The symbols move the units like this.
BB + BD
BB % CQ
BB * LP
BB ~ FT
BB § LT
BB $ HS
BB ^ MD
HC + JG
HC % BG
HC * DH
HC ~ ZQ
HC § CJ
HC $ TT
HC ^ CZ
SR + BT
SR % NJ
SR * LG
SR ~ RR
SR § MB
SR $ GT
SR ^ TJ
DS + RD
DS % QR
DS * NC
DS ~ RN
DS § TC
DS $ FP
DS ^ SN
RN + RM
RN % ZL
RN * JH
RN ~ DS
RN § FH
RN $ QT
RN ^ HT
RP + DN
RP % FH
RP * TT
RP ~ BS
RP § ZL
RP $ DH
RP ^ FR
GB % BQ
GB * BS
GB ~ TT
GB $ ZQ
GB ^ SL
PM + NJ
PM % BT
PM * RH
PM ~ GQ
PM § ML
PM $ CC
PM ^ GL
LG + ZR
LG % FS
LG * SR
LG ~ HM
LG § ZM
LG $ MH
LG ^ FM
HM + QM
HM % ZH
HM * RR
HM ~ LG
HM § BP
HM $ JD
HM ^ TQ
JB + SG
JB % QJ
JB * LM
JB ~ LZ
JB § NZ
JB $ MT
JB ^ HB
ML + TL
ML % SD
ML * BN
ML ~ ZS
ML § PM
ML $ NR
ML ^ MZ
LT + QN
LT % GP
LT * SB
LT § BB
LT $ RG
SL + FT
SL % QQ
SL * MF
SL ~ BD
SL § GT
SL $ MB
SL ^ GB
CL + GZ
CL % RZ
CL * NZ
CL ~ GL
CL § LM
CL $ QS
CL ^ GQ
CQ + JC
CQ % BB
CQ * HJ
CQ ~ NR
CQ § GP
CQ $ ZS
CQ ^ MS
NC * DS
NC ~ JH
NC § BQ
NC $ BH
NC ^ DD
ZG % JH
ZG * ZL
ZG § TT
ZG $ CJ
ZG ^ QN
SZ + MS
SZ % TT
SZ * FH
SZ ~ BQ
SZ § JH
SZ $ BG
SZ ^ JC
BG + LM
BG % HC
BG * SG
BG ~ RT
BG § GZ
BG $ SZ
BG ^ MC
GG + TQ
GG % NZ
GG * RZ
GG ~ QB
GG § QJ
GG $ BL
GG ^ QM
FG + DQ
FG % CG
FG * ZQ
FG ~ DH
FG § FM
FG $ BS
FG ^ ZM
TT + MD
TT % SZ
TT * RP
TT ~ GB
TT § ZG
TT $ HC
TT ^ BD
LZ + CG
LZ % DQ
LZ * MZ
LZ ~ JB
LZ § ZD
LZ $ NT
LZ ^ BN
BN + HL
BN % BC
BN * ML
BN ~ HB
BN § RH
BN $ HG
BN ^ LZ
SG + JB
SG % DH
SG * BG
SG ~ CG
SG § QT
SG $ FH
SG ^ PC
BS + LB
BS % TC
BS * GB
BS ~ RP
BS § QR
BS $ FG
BS ^ MF
BC + ZM
BC % BN
BC * SD
BC ~ JR
BC § ZR
BC $ HD
BC ^ DQ
PR + ZQ
PR % MZ
PR * DQ
PR ~ JG
PR ^ SD
RT + MZ
RT % ZQ
RT * CG
RT ~ BG
RT § BH
RT $ BQ
RT ^ TL
NZ + QT
NZ % GG
NZ * CL
NZ ~ ZD
NZ § JB
NZ $ RM
NZ ^ TM
BP + JR
BP % PC
BP * CZ
BP ~ ZM
BP § HM
BP $ FR
BP ^ DH
ZS + MC
ZS % HS
ZS * HB
ZS ~ ML
ZS § GQ
ZS $ CQ
ZS ^ LM
GZ + CL
GZ % CJ
GZ * QT
GZ ~ BH
GZ § BG
GZ $ JH
GZ ^ JN
ZM + BC
ZM % HL
ZM * MB
ZM ~ BP
ZM § LG
ZM $ MF
ZM ^ FG
FS + RH
FS % LG
FS * NJ
FS ~ ZH
FS § HL
FS $ SN
FS ^ FP
TQ + GG
TQ % QT
TQ * CJ
TQ ~ FM
TQ § DH
TQ $ ZL
TQ ^ HM
LP + FR
LP % HJ
LP * BB
LP ~ HD
LP § SB
LP $ JR
LP ^ DN
RR + RG
RR % JN
RR * HM
RR ~ SR
RR § CZ
RR $ QN
RR ^ CJ
HL + BN
HL % ZM
HL * TL
HL ~ PC
HL § FS
HL $ RF
HL ^ CG
FR + LP
FR % QG
FR * BD
FR ~ MF
FR § JD
FR $ BP
FR ^ RP
DN + RP
DN % MT
DN * MD
DN ~ LB
DN § BL
DN $ QJ
DN ^ LP
JG + HC
JG % LM
JG * QJ
JG ~ PR
JG § RZ
JG $ MD
JG ^ HS
JN + GQ
JN % RR
JN * ZH
JN ~ NJ
JN § MC
JN $ DT
JN ^ GZ
HB + PC
HB % JR
HB * ZS
HB ~ BN
HB § TM
HB $ HJ
HB ^ JB
FM + QB
FM % FP
FM * TJ
FM ~ TQ
FM § FG
FM $ QR
FM ^ LG
SN + GS
SN % MH
SN * DD
SN ~ HT
SN § RF
SN $ FS
SN ^ DS
BH + GL
BH % TJ
BH * FP
BH ~ GZ
BH § RT
BH $ NC
BH ^ NJ
CG + LZ
CG % FG
CG * RT
CG ~ SG
CG § FP
CG $ TC
CG ^ HL
ZD + FP
ZD % QB
ZD * GL
ZD ~ NZ
ZD § LZ
ZD $ RD
ZD ^ RH
HJ + QG
HJ % LP
HJ * CQ
HJ ~ HG
HJ § CD
HJ $ HB
HJ ^ MT
LB + BS
LB % NT
LB ~ DN
LB $ DQ
LB ^ HD
HT + CD
HT % JD
HT * DT
HT ~ SN
HT § QG
HT $ ZH
HT ^ RN
RZ + CJ
RZ % CL
RZ * GG
RZ § JG
RZ ^ RG
SB + JD
SB % CD
SB * LT
SB ~ BM
SB § LP
SB $ QM
SB ^ BL
NJ + PM
NJ % SR
NJ * FS
NJ ~ JN
NJ § TL
NJ $ DD
NJ ^ BH
HS + CZ
HS % ZS
HS * JR
HS ~ SD
HS § RG
HS $ BB
HS ^ JG
DH + QJ
DH % SG
DH * HC
DH ~ FG
DH § TQ
DH $ RP
DH ^ BP
NT + TC
NT % LB
NT * SF
NT ~ MT
NT § RD
NT $ LZ
NT ^ HG
HD + MF
HD % HG
HD * FT
HD ~ LP
HD § BM
HD $ BC
HD ^ LB
QT + NZ
QT % TQ
QT * GZ
QT ~ FP
QT § SG
QT $ RN
QT ^ ZH
LM + BG
LM % JG
LM * JB
LM ~ MZ
LM § CL
LM $ MS
LM ^ ZS
DT + GP
DT % QN
DT * HT
DT ~ DD
DT § JC
DT $ JN
DT ^ JH
SF + BQ
SF * NT
SF ~ MS
SF $ MZ
SF ^ NR
RF + HG
RF % MF
RF * QQ
RF ~ QG
RF § SN
RF $ HL
RF ^ TC
GP + DT
GP % LT
GP * CD
GP ~ CC
GP § CQ
GP $ GQ
GP ^ QS
QJ + DH
QJ % JB
QJ * JG
QJ ~ DQ
QJ § GG
QJ $ DN
QJ ^ JR
QM + HM
QM % TM
QM * RG
QM ~ ZR
QM § JR
QM $ SB
QM ^ GG
DQ + FG
DQ % LZ
DQ * PR
DQ ~ QJ
DQ § QB
DQ $ LB
DQ ^ BC
MD + TT
MD % MS
MD * DN
MD $ JG
MD ^ BB
BL + ZL
BL % RM
BL § DN
BL $ GG
BL ^ SB
JD + SB
JD % HT
JD * QN
JD ~ MH
JD § FR
JD $ HM
JD ^ ZL
MH + BM
MH % SN
MH * GT
MH ~ JD
MH § MF
MH $ LG
MH ^ QR
QR % DS
QR ~ ZL
QR § BS
QR $ FM
QR ^ MH
QN + LT
QN % DT
QN * JD
QN ~ GT
QN § BD
QN $ RR
QN ^ ZG
FP + ZD
FP % FM
FP * BH
FP ~ QT
FP § CG
FP $ DS
FP ^ FS
JC + CQ
JC % BD
JC * QG
JC ~ QQ
JC § DT
JC $ MC
JC ^ SZ
SD + MB
SD % ML
SD * BC
SD ~ HS
SD § BT
SD $ FT
SD ^ PR
JR + BP
JR % HB
JR * HS
JR ~ BC
JR § QM
JR $ LP
JR ^ QJ
BQ + SF
BQ % GB
BQ * TC
BQ ~ SZ
BQ § NC
BQ $ RT
BQ ^ QQ
ZH + TM
ZH % HM
ZH * JN
ZH ~ FS
ZH § PC
ZH $ HT
ZH ^ QT
MB + SD
MB % TL
MB * ZM
MB ~ CZ
MB § SR
MB $ SL
MB ^ ZQ
TJ % BH
TJ * FM
TJ ~ CJ
TJ § ZQ
TJ ^ SR
PC + HB
PC % BP
PC * MC
PC ~ HL
PC § ZH
PC $ QG
PC ^ SG
ZL + BL
ZL % RN
ZL * ZG
ZL ~ QR
ZL § RP
ZL $ TQ
ZL ^ JD
MF + HD
MF % RF
MF * SL
MF ~ FR
MF § MH
MF $ ZM
MF ^ BS
GT % DD
GT * MH
GT ~ QN
GT § SL
GT $ SR
GS + SN
GS % BM
GS * CC
GS ~ CD
GS § HG
GS $ RH
GS ^ RD
GQ + JN
GQ % RG
GQ * TM
GQ ~ PM
GQ § ZS
GQ $ GP
GQ ^ CL
FH + MT
FH % RP
FH * SZ
FH ~ TC
FH § RN
FH $ SG
FH ^ QG
QS + JH
QS * RM
QS § MS
QS $ CL
QS ^ GP
CC + DD
CC * GS
CC ~ GP
CC § NR
CC $ PM
MS + SZ
MS % MD
MS * MT
MS ~ SF
MS § QS
MS $ LM
MS ^ CQ
BT + SR
BT % PM
BT * ZR
BT ~ RG
BT § SD
RM + RN
RM % BL
RM * QS
RM ~ RD
RM § MT
RM $ NZ
RM ^ CD
QB + FM
QB % ZD
QB ~ GG
QB § DQ
QB ^ ZR
CZ + HS
CZ % MC
CZ * BP
CZ ~ MB
CZ § RR
CZ $ BD
CZ ^ HC
TM + ZH
TM % QM
TM * GQ
TM ~ RH
TM § HB
TM $ CD
TM ^ NZ
RH + FS
RH % ZR
RH * PM
RH ~ TM
RH § BN
RH $ GS
RH ^ ZD
FT + SL
FT % NR
FT * HD
FT ~ BB
FT $ SD
MC + ZS
MC % CZ
MC * PC
MC ~ TL
MC § JN
MC $ JC
MC ^ BG
CJ + RZ
CJ % GZ
CJ * TQ
CJ ~ TJ
CJ § HC
CJ $ ZG
CJ ^ RR
MT + FH
MT % DN
MT * MS
MT ~ NT
MT § RM
MT $ JB
MT ^ HJ
QG + HJ
QG % FR
QG * JC
QG ~ RF
QG § HT
QG $ PC
QG ^ FH
TC + NT
TC % BS
TC * BQ
TC ~ FH
TC § DS
TC $ CG
TC ^ RF
MZ + RT
MZ % PR
MZ * LZ
MZ ~ LM
MZ § GL
MZ $ SF
MZ ^ ML
ZR + LG
ZR % RH
ZR * BT
ZR ~ QM
ZR § BC
ZR $ BM
ZR ^ QB
NR + QQ
NR % FT
NR * HG
NR ~ CQ
NR § CC
NR $ ML
NR ^ SF
HG + RF
HG % HD
HG * NR
HG ~ HJ
HG § GS
HG $ BN
HG ^ NT
BD + BB
BD % JC
BD * FR
BD ~ SL
BD § QN
BD $ CZ
BD ^ TT
CD + HT
CD % SB
CD * GP
CD ~ GS
CD § HJ
CD $ TM
CD ^ RM
ZQ + PR
ZQ % RT
ZQ * FG
ZQ ~ HC
ZQ § TJ
ZQ $ GB
ZQ ^ MB
QQ + NR
QQ % SL
QQ * RF
QQ ~ JC
QQ § DD
QQ $ TL
QQ ^ BQ
RD + DS
RD ~ RM
RD § NT
RD $ ZD
RD ^ GS
TL + ML
TL % MB
TL * HL
TL ~ MC
TL § NJ
TL $ QQ
TL ^ RT
DD + CC
DD % GT
DD * SN
DD ~ DT
DD § QQ
DD $ NJ
DD ^ NC
JH + QS
JH % ZG
JH * RN
JH ~ NC
JH § SZ
JH $ GZ
JH ^ DT
GL + BH
GL * ZD
GL ~ CL
GL § MZ
GL ^ PM
BM + MH
BM % GS
BM ~ SB
BM § HD
BM $ ZR
RG + RR
RG % GQ
RG * QM
RG ~ BT
RG § HS
RG $ LT
RG ^ RZ

The rows follow the links: the fewer symbols apart two units are, the more alike their rows tend to be.

Known rows, each with its unit:
[-20  13   6 -11 -15  -7  13  14  12 -26  12  -4  -6   2 -14  15  11   3  10 -10  12  -1 -16  28 -26 -22   1  40  -1  -3 -45  11  -1 -46  -5   6 -13   2 -14  15  23 -24  10  -7  -8  -6  18 -20  29   0   7  -7   4  -7 -47 -11 -22   2   1  27  -1 -25 -22   2  -2] | RD
[ 17 -24 -12 -11   1  13  20  -6   2   2  19  18  11   1 -23   3   3 -26  -1 -17   1 -16  -4  -2  10  -4  -5   7   4 -26 -21  -5   0  -5 -13   4 -28  -1  -1   5  -9   4  19 -16 -17   7 -10  22  -9  19  11 -22  56  -3 -34  -2 -13  -8   0  35  41  -2  28  35  -2] | HG
[ -4   7  13   1   9   6 -18  13  -6  10 -28  -9 -15  19  25 -19   9  -7  14   8 -25  19  21   3 -10 -15 -23   0  -8  26  15 -13  -2  35  23  -9  -6  -5  -3  -5  -3  -3   8   2  26 -42  22  19   9  -8  23 -21 -49  -7  23   0  -7  19   8 -25  -7  10  11 -15  -2] | JG
[-11  -2  48 -29 -32  -6   5  21   5  -9  -9  13  16  -6  32 -11   8 -11  38  19  32  13  27 -18  11   0 -23   6   1 -27 -22  11   7 -23  22   8  -4 -16 -25  -3   3 -10  -7   0  30   7  -4  23   8  -9 -18   9 -15  15  -1 -11 -26   7  -6  -9 -11  -2 -34 -15   3] | GB
[ 40 -15 -22   9  37  14  -6 -22 -14  15 -12  -6  16  -1   5 -38 -14   1   3  11  -9   6  11 -18  17  21  20 -52   9   7  21 -20  11  38  -6 -15   2  -1  15  -8 -14  10 -15  10  -4   7 -15  22 -28   2  11   4  -5  11  49   7  23  -1   9 -30  20   8  23   2 -11] | MC
[-10   1 -29  16  -2  -4  17 -16 -13  18  -9 -11  11 -14 -16  36 -20   4 -16  -9 -12 -11   8  14  13  -2 -17   8 -12  -3  21  12  39  23  -9  -2  16 -12  -1  14  -3  12 -38  -1  18 -13  18   0 -15  -9 -15  -1 -17 -48  26  39   3  -5 -14  -4 -10  13  16  13  17] | LT
[ 17  -6  21 -26 -42   5  20  34   3   9  -7   7 -18  12  27 -18  30 -22  21  21  -2  16  26  -5 -19 -26 -30  15   4   2  -1  -8 -15   8  13   7 -12 -20 -10  -5   4  -1  12 -10  35 -25  -4   8   3   2  10 -31 -26   1  -8 -24 -30  36   1  -7  -5  -6 -20  -9  -3] | PR
[-33  21  37  -4 -30 -16 -11  16  14 -23   9   8   2  -8  10  31   2   9  14  -3  25  -2  -5   1   6  -7  -6  25  -7  -8 -24  26  -4 -46   6  11   9   3 -12   2   8 -13  -2   2  -3  11  15 -18  19  -6 -31  28  -2  18 -30  -7 -17 -12  -5  20 -27 -10 -44  -3   0] | QR
[ 24  -8 -29   4 -19   0  31  -1   2   3  33   7  -1  -5 -36  10  20   3 -27 -16 -29 -22 -27   7 -16 -15  13  21  11  -4 -17   8  -6  -9 -27   7   5   2  15   8  -3  10  22 -14 -14   2 -26 -29   1  12  12 -34  37  -7 -34  -3   1  -6  -7  27  17  -9  15  28  -5] | RH
[-19  10  45   8  24  -6 -59  13   2 -11 -20   1 -22  23  29  -4  -1   6  -5  -6   2  18   0 -13  -3   5  -2 -12  -8  31  14  -7 -27  14  23   6   2  22   0 -13  -2  -1  24   0  -3  -5  14   3  11  -1   9  24 -22  38   9 -11  15  -4  16  -6 -24  13   3 -13  -3] | DH
[  4   3  46  -8 -31   0  -9  32  13   3   1  18 -29  22  13  -3  35 -22   5 -15  -6   7   6  -3  -9 -26 -23  23   0  -2 -10  -2 -31   0  16  16 -14  15   2  -9  -3  -3  41 -19  18 -30   4  -8  17  13  17 -35  -1  19 -33 -16 -16  17   1  17 -13  -2 -15   2  -4] | DQ
[-10   4  37 -22  12   4 -18  14  22 -27   6  17   2   3  21 -18  11  -5  37   3  32  12  -9 -11   0   6  -3   7   6 -15 -30  -2 -18 -41  15  10 -28  10 -17  -3  19 -29  18   3 -19  14   0  10  20   8  -1  16  15  37 -38 -18 -18  -9  10  18   5 -20 -23  -9  -5] | TC
[ 33 -22  -3 -18  -3  16   5  -2   7   6  20  23   6  -5  -6 -24  14 -10  -5  -9   1 -18  -6 -28  10  17  17 -20  21 -16  -7 -10 -23  -1 -14  11 -11  11   8  -9  -9   6  24 -11 -19  32 -44   2 -13  21   7  -4  55  31 -20 -13  10  -4   3  11  16  -1  17  10 -13] | HL
[  1  30  -6   5  11  -6 -14   7 -10 -12  -3 -28  -6 -10  15 -20  -4  43   4  26   8  17  -8  11 -25   8  36  -5  -1  27  14  -8   1 -10   7 -18  12 -12   3  -1  10  -8 -13  29   1  -2   9 -11  17 -23  -4  18 -43  -1  20 -11  20   6  -2 -36 -20  -8 -27 -29  -5] | GZ
[ -6  15   1 -12  42  18  -9  -6 -10  -9 -26 -19   2   6  21 -31 -14  -6  28   8   1  23  10  14 -12 -14 -15  -5  -5   7  -7 -14  19  10  26 -23 -28  -2 -12   9  10 -24 -13  13  19 -31  27  40  15 -13  25  -7 -36 -21  11   0 -16  14   9 -17  22  -7  -1 -18  -8] | MS
[-25 -10   3  21  31   9 -29 -19   0  12  -7   7   4   7 -10  31 -25 -27 -20 -41 -14  -1   0   2  41   7 -30  -6 -16 -11  14   2  19  43  -1   4  -1  27  10   5 -10  15   0 -20  10 -12  15  14   4   0   0  -2  19  -9  15  34  -4 -11   5   8   4  27  45  28   7] | LP
[-37   2  -3  27  10 -18 -20 -19  -4   2   8  -3   9 -15 -18  40 -27  18 -24 -14  10 -19 -17   1  25  20  -2 -11 -10  11  11  20  10   2 -11   3  23  20   4   1  -7   8 -14   1 -15  28   9 -21 -13 -10 -37  39  18  -6  14  26  14 -34  -9   4 -13  19  12   4  12] | JD
[ 58 -25 -13 -26 -13  14  36  -5  -4  12  13   4  19  -9   3 -39  11 -17  16  21   3  -5  27 -27   2  17   9 -25  24 -13   0 -18  -8   3 -13  -3 -11 -26   2  -9  -7  10   1   5   0  23 -43  18 -25  11   9 -16  25  13   4 -23   0   7  -4  -9  18  -4   1   8  -2] | TL
[ 13  -8  -7  12  45  17 -26 -20  -7   0   6   1   0   8  -3 -18  -9   1 -20 -19 -11  -3 -14 -19  19  26  25 -42  15  10  17 -13 -14  24  -4  -2   4  25  14 -16 -19  11  14  -1 -24  19 -15   8 -10  10  13  19  18  23  16  -1  24 -16   9 -17  15  19  38   9 -12] | PC
[ 23 -15 -21  -2 -59 -11  57   3  -3  22   7   5  -5  -3 -23  14  14 -12 -14  15 -14 -25  12   1  -9 -19  -7  15   1   0   8  -3  -1   5 -14  10  11 -32   2  11  -9  18  -9  -7  14 -13 -22 -21 -22   8 -12 -30   4 -30   1  -7   1  17 -14   3  -7  -1  -7  12  13] | BT
[ -6  18  -1  -6 -27   0   5  26  11 -16  22   5 -17   5 -15   2  32  12  -1 -12 -11   1 -20  29 -37 -32  10  34   8   5 -19   8 -16 -37   3   4  -2   8   0   8  16 -19  23  -6  -7  -9  -3 -25  36   0  14 -28  -7   1 -55 -18 -13   9  -4  12 -11 -23 -23  -2 -15] | ZD
[ -9  -9  -5  11  48  -1 -29 -33  -6   2  -2   5   9   1  -4  -1 -34  -8 -12 -19  11  -3 -10  -5  20  28  10 -35  -7   5  -7  -5   3  16 -11  -3 -21  27   4  -3  -4  -3  -6   2 -34  15   4  21 -15  13   2  36  31  14  17  18  11 -27  10   2  24   9  33   8  -5] | QG
[-13  -4 -11  12   2 -13   9 -24 -13   8  -8 -17  21 -23  -4  23 -26  19   0   5   8 -10  12   0  25  20   1 -12 -12  -2  21   8  31   9  -8   4  29 -17  -2   7  -3  19 -40   9   6  18  12 -10 -23  -8 -37  32  -2 -20  45  28  13 -23 -18 -16 -13  19  -2   4  20] | QN
[-46  13  43  11  35   1 -60   4   4  -7 -14   1   5   0  26  18 -15   7  13 -14  20  22  -1  -9  24  16  -9  -4 -17   3  -3  12  -2  -2  25  -2   4  31  -7  -9   5 -15   7   2   0  -2  23  14  18 -11  -8  41 -16  25   7  16  -9 -10  19   3 -21  12  -7  -9   5] | RP
[-18 -14   0   3 -40  -9  24  -1   3   2  16  26   4  -7 -30  44   6 -22 -12 -26   4 -26  -1  10  10 -13 -19  33  -4 -26 -15  18  12 -14 -15   8  10  -6  -3   7   5  20   1 -17  -5  -1   0 -21  -9   4 -23 -12  36 -17 -26  14 -19 -10 -17  28  -3   2  -2  21  13] | BM
[  6  11 -25  33  28 -10 -22 -19 -11   1   9 -10   2  -9 -25   8 -12  27 -35 -13 -15 -14 -35  -4  -1  19  36 -23   2  25  20  10 -14   6 -21  -5  16  17  18  -1  -4  13  -6   3 -30  20 -17 -15 -11   4  -7  22  18   8  14  12  36 -24  -1 -11   1   8  20   2  -2] | ZH
[ -2   3  17 -28   3  11  -2  12  18 -18   8   5   0  11   5  -6  12 -18  22 -13  12   5  -4  11 -11 -12 -18  19  10 -25 -37  -4  -6 -32  11   5 -32  14 -16   4  11 -25  29 -12   0 -18  11  14  26   8  21 -22  13   8 -46 -15 -27  10   9  29  15 -20 -12   1  -9] | NT
[ 19   9 -10 -21 -37  -1  35  21   1 -17  16 -16 -14  -1  -7 -21  28  15  16  23  -5   5   1  19 -43 -32  12  29  16  -3 -13   0  -1 -32   5  -9   3 -23  -7   8  18 -13   5   8  15 -17  -7  -8  18 -10  17 -37 -16 -17 -19 -28 -19  27  -7   2  -3 -24 -37  -9 -10] | GL
[-21   9 -29  24  34  -7  -9 -29   2 -15   7  -6  11 -11 -22  17 -27  28 -26  -8   6 -12 -31   8   7  17  33 -11  -9  18   1   6  13  -8 -17   2   6  12   8   6   6   1 -14  11 -45  23   6 -11  -8   3 -19  38  23   0  10  22  21 -38   1   9  10   5  19   6   2] | HT

Each walk starts at a row. The symbols on each line, taken left to right, move it on to the next unit.
Answer with the unit's row; about right is enough.
new walk
[ -6   8  59 -14 -26  -4 -20  32  20  -1  -4  26 -17   9  24  -9  21  -3  10   1  14   6   1 -25   2  -4  -5   8  -2  -1 -13  -7 -39 -15  22  16  -4   7  -3 -20   3  -2  31  -6   2  11 -12  -5   6   7   0   3   1  43 -24 -32  -4   8   6   5 -21  -8 -29 -10  -9]
% § * $ ~ %: [-35  25  14   4  -2 -10 -11   5 -10  -9 -16 -15   9 -17  20  14 -15  21  12  17  24  15  11   4   2  -1   1   8 -13   4  12  18  20 -13  15  -6  23 -12 -11   9   5 -10 -38  21  16  -3  34  -3  13 -24 -22  38 -39  -7  27  11  -2  -6  -4 -24 -32   2 -38 -27   9]
* § $ § +: [-41  21  11  30  -2 -13 -34  25   3  -4  -7 -11 -31  23   4  27  10  15 -25 -21 -20  11 -31  12 -22 -21  -5  28 -21  36  13  10 -13   3  10   3  16  26  10   2   6   3  10  -9  -4 -28  33 -30  26 -10   8  -6 -37  -2 -10   9   6  -3   1   2 -28   3  -3  -1  -1]
new walk
[ 25  -2 -58  21  10   9  29 -18 -24  11   3 -18   3   0 -34  -9 -10  15 -23   3 -25 -10  -7  21 -19  -5  16  -9   4   7  16   1  17  27 -18 -15  14 -19  19   6 -11  19 -11  13   5  -9  -8  -7 -17  -8  19 -23  -5 -30  26  17  18   9  -2 -11  11   7  23   6  -6]
$ § * ^: [-21  19   8   1  53  18 -51  -2  -6 -23 -17 -10  -7  15   6 -10  -5  -7   7 -28   3  13  -5  16  -8  -8  -8   7 -10   4 -12  -4  -7   0  20 -17 -25  39   2  -4  12 -20  16  -4  -8 -34  35  23  32  -7  29  -4 -10  -5 -16   9 -16  -9  21  10  10  -6  20  -6  -9]
+ ^ % § $: [-17   1  -9  29   9 -18 -13  -7   1   7  -4   1 -13  -8 -17  29 -16  17 -39 -13 -18 -12 -23  -7   8  18  28 -16 -12  31  28   6 -15  18  -9   4  24  12  21  -8  -9  17  -7   1 -29  19  -4 -34 -21   7 -19  27   3   9  26  14  38 -22  -4  -8 -13  19  21   2  11]
new walk
[ 10   4   9 -34 -10  11  22  14   2 -15  -1   0   5  -2  15 -31   6 -21  44  12  18   8  24   6  -8 -24 -12  18   5 -22 -30  -3  11 -23  13  -7 -32 -22 -23   7  14 -25   1  -2  14 -21  13  21  12   1  21 -23 -12 -11 -20 -23 -37  26   1  18  20 -28 -22  -5  -7]
* * * + * §: [ -2  13  -2 -22 -28  -8  31   7  10 -24  11 -11   3 -19   7 -16   1  19  31  25  32   6   8   1 -25  -5  19  11  13  -6 -20   7   5 -52   2   2  -4 -22 -17   5  21 -17 -15  19 -11  10   6  -4   8 -11 -12  15  -5  -3  -8 -25  -8  -1 -11   0  -2 -35 -38 -20  -1]
§ § ~ *: [-42  34   5   9  28 -11 -38  -4   1 -24   4 -14   1   0   3  11 -13  44  -1  -2  19   4 -35  12 -11  10  24   3 -15  19 -17  13  -3 -29   6  -4   6  26  -8  -3  23 -21  -8  20 -23   6  24 -17  20 -14  -9  38 -15   5  -4   2  10 -20   6  -2  -4  -8 -16 -16  -6]
new walk
[ 23 -17   0  10  18  -2   0 -10 -13  29 -24   7  -3   0  15 -17 -11  -1  -3  20  -6   1  18 -36  21  20   0 -42  -4  17  28 -22  -2  38  -1 -12   5 -13   7 -13 -25  17 -12  12   4  10 -14  15 -36   4  -5  12 -11   9  55   7  20   4  -2 -29  -1  23  19 -11  10]
§ ^ % $ §: [ -4  10  12 -13  47  16 -34  -5  -4 -14 -19 -21   7   6  29 -28 -19  14  39  23  29  22  18  -1  -2   3   9 -23  -9   4  -5  -9   8  -4  21 -14 -23   0 -17  -2   9 -20 -21  21   1   2  20  36   5 -11  12  21 -29  11  27 -10  -4  -3  16 -21  15 -12  -9 -29 -10]
* $ * ~ §: [ 11  12   3 -19 -38  -6  31  19   1 -14   8 -17  -2  -7   5 -22  23  27  25  36  14   3   7   2 -32  -1  26   5  13   3 -14  -1 -10 -40  10   1  14 -30  -9   5  15  -6  -3  15  -3   9 -19 -10   7 -10  -5   1 -19   4 -13 -31   4  11 -11  -9 -16 -25 -45 -25 -10]
new walk
[ 14   5  18 -20  -7  18  -6  24  17 -11   9  17 -13  17   4 -20  29 -14  13 -16  -8  10  -7   6 -13 -23  -8  17  17  -4 -22  -3 -25 -15  16  -1 -23  16   7  -7   8 -14  36 -13   2 -18 -12   3  26   8  28 -38   4  16 -48 -25 -21  21   9  17   3 -17 -14   6 -26]
§ ^ % $ §: [ -6 -31  13 -11 -19  10  15   0   3   8   5  31  11  -3  -8  30   3 -39  -3 -25  -1 -13   8  -8  28  -6 -37  17   4 -40  -8  12  11   1  -5  14  -5  12  -4   4  -3  12  13 -25  17   0  -4  12  -4  16  -1 -19  41  -7 -20  15 -24   0  -7  33   1  13  15  33   8]
~ * § %: [  5  -7 -57  16  18  -1  26 -34 -15   1  -4 -17  16 -11 -28  12 -21  10 -14  11 -10 -15  -6  22  -4  -4   3  -2   0   8   5   5  37  11 -27 -19  -1 -14   3  25   5  -1 -28  10  -3 -17  15   8 -20  -9   5  -4  -4 -43  22  19  10 -12 -12  -7  29  -4  25   2   9]
new walk
[ 29 -22 -12 -11  -5  18  20  -3  -1  12  23  26  -1  10 -19 -13  16 -29 -13 -25 -18 -14  -1   0   0  -7 -11   2  16 -18  -5 -10 -20  13 -11   7 -15  13  13   2 -13  17  32 -22  -6  -5 -30   5   1  17  25 -37  46   5 -33  -5  -2   8  11  19  21   0  23  29  -7]
+ + ^ ^ $ *: [ 40 -27 -27 -26  -9   9  39 -12  -1   9   7   4  17 -12 -15 -17   5 -40  20   4   2  -6  20  -5   3  -5  -9   3  13 -36 -20 -11  22   3  -9   3 -26 -27  -4   7  -2  -1  -1  -7   8   1 -15  29 -21  12   8 -27  25 -27  -2  -2 -25   9  -8  14  40 -11  13  11  -2]
* $ ^ $ ^ §: [  1 -19 -28  -9 -17  -4  35 -14   0 -12  28  10  -2  -9 -40  19   3 -13 -15 -18  -5 -24 -21  16 -10  -1   5  29   1 -16 -28  10   7 -26 -23   5  -6   3  -1  10   2  -4   6 -13 -22   0 -10 -15  -1  11  -6 -18  46 -22 -37   6  -8 -13 -15  34  30 -18  12  21   3]
new walk
[-12   3 -42  21  37  -6  -8 -21  -9  -6   8  -8   8   0 -44  29 -25  11 -31 -21 -13 -21 -35  20  -4   5  13   1 -11  12   5  11  19   4 -21 -15   1  19   8   8  -1   4 -11  -3 -22  -2  21  -7  -1   5   1   7  23 -20  -1  37  10 -28  -2  23  20   0  36  12   1]
+ ~ ^ § ~ % %: [-24  23  24   2  57   6 -55   0   8 -19  -9  -8   4   7  18 -13 -19  12  12  -6  17  20 -12   2   9  15   5 -19  -8  12  -8  -6  -9 -12  21  -7 -16  33  -5 -11   8 -22   3   7 -16   6  23  16  17  -2  13  34  -8  31  -2   4  -5 -12  16   0   8  -8   6 -18  -9]
~ $ % ~ + + *: [ -5  15  33  -4  18   2 -23  13  -6   5 -30  -8  -9   6  39 -28  -2  12   9  20   6  31  18 -17   0   9  -3 -20 -12  26  30 -13 -15  23  34   0   8 -13   4  -8  -2   0  -7  14  12 -12   9  15   0 -10  -2  15 -50  19  35  -6   8  15   3 -35 -16   8 -14 -33  -3]
new walk
[-44   9  32   7  28   9 -54  -1  -7  -9 -15   0  -5  11  20  24  -7 -18   7 -30   2  15   1  10  21 -10 -33  20 -21  -2   0  14  13  19  26   2  -8  29   2  -9   1  -7   6 -13  23 -27  37  14  27  -8   4   8 -24   1  -3  17 -18  -2  11  10 -22  13   8   8  -3]
$ § ^ ~ % ~: [ -3   6 -41  31  23   2   1 -13 -17   5  14  -9  -9   2 -32  15  -1  12 -44 -23 -32 -21 -31  25 -12  -1  17   3   2  15   8   1   3  22 -20 -11   5  22  27   6  -4  19   6  -2 -20  -4   7 -16   1  -1  11  -4  13 -18  -5  20  24 -18   0  -3   4   9  36  20  -7]
* § $ ^ ~ +: [ 12  -5  15 -33  -7   5   8   9   9 -20  -2   1  15  -2  26 -36   4  -3  53  23  26  11  26 -10  -7   0  -4  -2   7 -22 -27 -10   1 -29  18   1 -19 -22 -23   0  17 -17  -9  15   8   9  -3  28   1  -3   6   8  -9  13 -10 -31 -21  11   3  -1   8 -28 -28 -20   1]
